Below are the code and all the weights of a small trained network. Each question names an input and a class and asks about switching units off, where a switched-off unit gives its printed mean instead of its output.

import numpy as np


def w(rows, s, z=0):
    codes = np.array(rows[::2]) - 128.0
    scale = np.full(codes.shape[1], s)
    scale[-1] = z or s
    return codes * scale


def f(y):
    return np.maximum(y, 0)


def log_softmax(a):
    a = a - a.max(-1, keepdims=True)
    return a - np.log(np.exp(a).sum(-1, keepdims=True))


def net(x, mask):
    res = np.array(x, float).reshape(1, 5) / 4 @ E
    y = f(res @ A[0][:, :-1].T + A[0][:, -1])
    res = res + np.where(mask, y, B[0][:, -1]) @ B[0][:, :-1]
    return log_softmax(res[-1] @ U[:, :-1].T + U[:, -1])


A, B = {}, {}
E = w([
[109,76,29,120,103,57,191,148,38,68,18],'x0',
[237,147,73,220,130,255,94,212,52,177,92],'x1',
[89,229,50,28,145,183,45,81,110,120,82],'x2',
[148,194,172,47,40,176,201,186,58,51,207],'x3',
[125,120,120,124,130,133,130,131,122,131,136],'x4',
],0.0063)
A[0] = w([
[160,55,165,184,113,96,170,170,144,124,144,36],'neuron 0',
[216,149,77,184,132,217,114,187,81,151,103,64],'neuron 1',
[158,71,182,203,105,92,177,167,128,133,162,69],'neuron 2',
[110,71,95,198,209,77,64,77,161,185,70,37],'neuron 3',
[146,174,176,72,55,151,171,194,67,43,188,58],'neuron 4',
[93,71,100,198,220,113,86,87,192,178,65,67],'neuron 5',
[123,89,55,110,109,83,175,130,50,107,58,73],'neuron 6',
[209,144,67,194,117,219,109,184,70,154,103,79],'neuron 7',
[162,65,165,189,113,91,186,178,145,138,146,55],'neuron 8',
[123,124,132,110,115,100,136,84,156,103,129,31],'neuron 9',
[104,61,76,207,194,71,63,80,160,204,78,48],'neuron 10',
[197,151,100,177,114,192,103,190,88,135,87,24],'neuron 11',
[123,118,66,109,132,91,161,147,77,92,47,62],'neuron 12',
[122,70,49,122,93,82,160,149,81,63,42,7],'neuron 13',
[167,42,168,194,118,90,172,172,136,130,144,38],'neuron 14',
[120,86,43,121,108,69,176,143,69,70,48,76],'neuron 15',
[182,183,218,114,177,193,47,88,210,209,211,27],'neuron 16',
[2,124,165,38,111,20,169,42,196,55,157,86],'neuron 17',
[131,171,161,86,72,166,176,157,73,68,163,50],'neuron 18',
[96,214,55,39,138,167,67,94,130,135,88,49],'neuron 19',
[90,202,59,46,149,185,51,103,119,120,73,16],'neuron 20',
[146,166,156,67,30,167,208,166,68,75,198,38],'neuron 21',
[108,212,37,41,147,160,38,88,104,109,89,50],'neuron 22',
],0.006,0.002)
B[0] = w([
[84,108,72,175,121,116,185,48,75,110,162,183],'neuron 0',
[123,52,176,72,212,70,69,151,72,217,81,213],'neuron 1',
[79,89,92,179,92,122,208,52,92,102,169,196],'neuron 2',
[203,174,69,56,92,158,142,131,176,79,58,212],'neuron 3',
[221,165,66,41,95,165,126,103,175,76,33,236],'neuron 4',
[221,180,71,61,91,167,138,135,176,91,71,214],'neuron 5',
[68,186,205,159,90,196,73,216,191,106,198,209],'neuron 6',
[99,63,163,68,223,45,64,153,71,213,79,219],'neuron 7',
[91,97,87,169,114,120,197,36,86,112,172,191],'neuron 8',
[108,109,134,114,149,121,103,140,129,154,120,148],'neuron 9',
[207,178,76,54,93,158,130,117,176,69,56,218],'neuron 10',
[106,78,165,80,186,69,85,142,95,180,81,193],'neuron 11',
[96,183,182,185,97,188,85,170,158,120,197,195],'neuron 12',
[89,186,187,180,101,173,73,209,168,134,188,208],'neuron 13',
[102,83,81,172,102,108,199,52,79,103,176,192],'neuron 14',
[85,206,218,197,111,192,72,209,183,138,187,220],'neuron 15',
[61,205,216,203,70,195,76,219,182,103,224,225],'neuron 16',
[101,19,190,42,255,24,36,177,47,255,52,255],'neuron 17',
[200,167,72,71,136,138,135,102,167,98,66,208],'neuron 18',
[72,62,95,205,114,106,226,29,66,93,182,204],'neuron 19',
[85,78,87,198,100,109,240,38,68,108,185,204],'neuron 20',
[225,168,56,72,113,153,119,117,173,94,62,237],'neuron 21',
[80,70,81,209,73,96,229,41,76,105,197,214],'neuron 22',
],0.0053,0.0078)
U = w([
[119,49,181,67,226,50,55,150,68,219,69,239],'0',
[243,195,16,65,91,170,141,114,186,50,48,4],'1',
[86,77,64,220,98,114,246,43,64,91,201,71],'2',
[88,223,254,205,94,202,59,202,189,113,216,230],'3',
],0.0075,0.00028)

Each question gives the input, the list of numbers given to net, and the class t.
The units are the neurons (one row each of A and B). Each row of codes is followed by its name. A weight is (code - 128) times the scale printed after its matrix; where a second scale follows, it is the last column's (A, B and U).
mask holds one flag per neuron, in row order. A switched-off neuron (its flag False) gives its mean, the last column of its row in B, instead of its output. The means were averaged over made-up inputs and are rounded, as every weight is.
A unit's drop is (log p(t) with every unit on - log p(t) with that unit switched off) / (log p(t) with every unit on - log p(t) with every unit switched off).
The circuit of an input: a set's keep is (log p(t) with only the set's units on - log p(t) with every unit switched off) / (log p(t) with every unit on - log p(t) with every unit switched off). Starting from the 12 units with the biggest drops (on a tie, the unit counted first), units are removed one at a time, each time the one whose removal leaves the highest keep (on an exact tie, the one counted first), for as long as the keep stays at least 0.8.
circuit, biggest first: the units of the circuit, biggest drop first
k most important neurons: the k neurons with the biggest drops, biggest first
drop when u is switched off: that unit's drop, to one decimal
input [7,-3,-5,7,-5], class 1: circuit, biggest first => neuron 4
input [8,4,7,-5,0], class 3: 2 most important neurons => neuron 15; neuron 6
input [-2,5,-6,0,-3], class 2: 4 most important neurons => neuron 17; neuron 2; neuron 14; neuron 8
input [6,-1,5,-1,-1], class 3: 4 most important neurons => neuron 15; neuron 6; neuron 13; neuron 12
input [6,1,5,-3,-2], class 3: circuit, biggest first => neuron 15; neuron 6
input [-5,7,8,4,-3], class 2: 4 most important neurons => neuron 22; neuron 20; neuron 19; neuron 17
input [-7,6,3,7,0], class 1: 2 most important neurons => neuron 4; neuron 17
input [5,3,6,-4,2], class 2: 3 most important neurons => neuron 22; neuron 20; neuron 19
input [6,-3,-2,-6,-4], class 1: 4 most important neurons => neuron 10; neuron 3; neuron 5; neuron 16
input [5,-4,-3,6,4], class 1: 3 most important neurons => neuron 4; neuron 21; neuron 16
input [6,-5,3,-7,-1], class 1: 3 most important neurons => neuron 10; neuron 3; neuron 5
input [8,8,6,0,-6], class 0: 4 most important neurons => neuron 7; neuron 1; neuron 11; neuron 16
input [8,-7,0,5,-2], class 3: 2 most important neurons => neuron 15; neuron 6
input [-4,-7,1,0,3], class 0: circuit, biggest first => neuron 17
input [7,-4,0,5,1], class 3: drop when neuron 8 is switched off => 0.0
input [-5,8,-7,-1,5], class 0: drop when neuron 1 is switched off => 0.5
input [8,3,5,-1,8], class 3: drop when neuron 15 is switched off => 0.1
